Below are the code and all the weights of a small trained network. Each question names an input and a class and asks about switching units off, where a switched-off unit gives its printed mean instead of its output.

import numpy as np


def w(rows, s, z=0):
    codes = np.array(rows[::2]) - 128.0
    scale = np.full(codes.shape[1], s)
    scale[-1] = z or s
    return codes * scale


def f(y):
    return np.maximum(y, 0)


def log_softmax(a):
    a = a - a.max(-1, keepdims=True)
    return a - np.log(np.exp(a).sum(-1, keepdims=True))


def net(x, mask):
    res = np.array(x, float).reshape(1, 4) / 4 @ E
    y = f(res @ A[0][:, :-1].T + A[0][:, -1])
    res = res + np.where(mask, y, B[0][:, -1]) @ B[0][:, :-1]
    return log_softmax(res[-1] @ U[:, :-1].T + U[:, -1])


A, B = {}, {}
E = w([
[143,137,186,131,82,14,151,99,142,96,141],'x0',
[77,203,196,97,1,50,111,173,126,208,129],'x1',
[142,40,56,99,41,152,100,101,208,65,233],'x2',
[238,132,89,16,97,156,135,177,160,105,90],'x3',
],0.0061)
A[0] = w([
[101,148,145,109,8,74,134,136,138,136,147,251],'neuron 0',
[72,69,101,133,25,133,121,112,158,95,205,114],'neuron 1',
[102,146,131,157,250,175,140,135,114,148,86,179],'neuron 2',
[162,107,82,98,131,179,121,132,126,112,141,127],'neuron 3',
[211,136,140,63,61,132,137,146,158,124,123,134],'neuron 4',
[242,91,79,74,116,192,123,143,143,107,145,163],'neuron 5',
[81,168,122,106,92,142,116,163,116,185,113,67],'neuron 6',
[154,121,119,120,129,150,116,114,133,133,133,66],'neuron 7',
[176,125,116,91,125,156,124,143,146,128,131,73],'neuron 8',
[28,129,101,114,93,215,115,148,124,190,143,206],'neuron 9',
[127,47,102,147,170,192,127,107,157,90,164,32],'neuron 10',
],0.013,0.0012)
B[0] = w([
[80,116,164,124,200,186,134,132,153,142,84,228],'neuron 0',
[49,156,143,159,221,138,124,135,106,148,105,236],'neuron 1',
[33,142,136,136,168,131,111,131,120,167,121,213],'neuron 2',
[178,136,206,125,131,115,138,134,168,129,101,195],'neuron 3',
[123,151,84,90,65,96,110,132,70,177,105,221],'neuron 4',
[252,107,201,96,108,164,144,129,167,161,83,250],'neuron 5',
[63,125,121,135,146,139,110,119,125,168,128,186],'neuron 6',
[157,113,143,117,147,110,117,86,137,129,119,149],'neuron 7',
[132,131,149,146,73,80,135,110,123,73,134,177],'neuron 8',
[80,153,185,95,148,100,133,117,105,173,65,195],'neuron 9',
[137,117,94,186,187,129,134,139,141,60,196,220],'neuron 10',
],0.014,0.012)
U = w([
[166,91,157,146,149,142,172,124,173,80,138,116],'0',
[71,108,3,179,121,112,119,118,92,45,238,5],'1',
[191,109,121,80,2,109,153,125,127,130,101,55],'2',
[30,153,142,132,182,140,113,127,98,174,88,203],'3',
],0.008,0.0025)

Each question gives the input, the list of numbers given to net, and the class t.
The units are the neurons (one row each of A and B). Each row of codes is followed by its name. A weight is (code - 128) times the scale printed after its matrix; where a second scale follows, it is the last column's (A, B and U).
mask holds one flag per neuron, in row order. A switched-off neuron (its flag False) gives its mean, the last column of its row in B, instead of its output. The means were averaged over made-up inputs and are rounded, as every weight is.
A unit's drop is (log p(t) with every unit on - log p(t) with that unit switched off) / (log p(t) with every unit on - log p(t) with every unit switched off).
The circuit of an input: a set's keep is (log p(t) with only the set's units on - log p(t) with every unit switched off) / (log p(t) with every unit on - log p(t) with every unit switched off). Starting from all 11 units, units are removed one at a time, each time the one whose removal leaves the highest keep (on an exact tie, the one counted first), for as long as the keep stays at least 0.8.
units of the circuit, in order: the units of the circuit, biggest drop first
k most important neurons: the k neurons with the biggest drops, biggest first
drop when u is switched off: that unit's drop, to one decimal
input [3,0,4,5], class 2: units of the circuit, in order -> [neuron 4; neuron 5]
input [-7,-1,8,8], class 2: units of the circuit, in order -> [neuron 5]
input [-6,-4,8,7], class 0: 2 most important neurons -> [neuron 10; neuron 1]
input [5,0,-1,0], class 0: 2 most important neurons -> [neuron 1; neuron 2]
input [-8,1,8,2], class 0: 3 most important neurons -> [neuron 5; neuron 10; neuron 1]
input [-8,3,5,5], class 2: 2 most important neurons -> [neuron 5; neuron 4]
input [6,0,-6,8], class 2: drop when neuron 1 is switched off -> 0.1
input [0,-3,-4,8], class 2: drop when neuron 10 is switched off -> 0.0
input [0,-7,1,-7], class 1: drop when neuron 10 is switched off -> 0.2
input [8,-7,2,-8], class 1: drop when neuron 8 is switched off -> 0.0
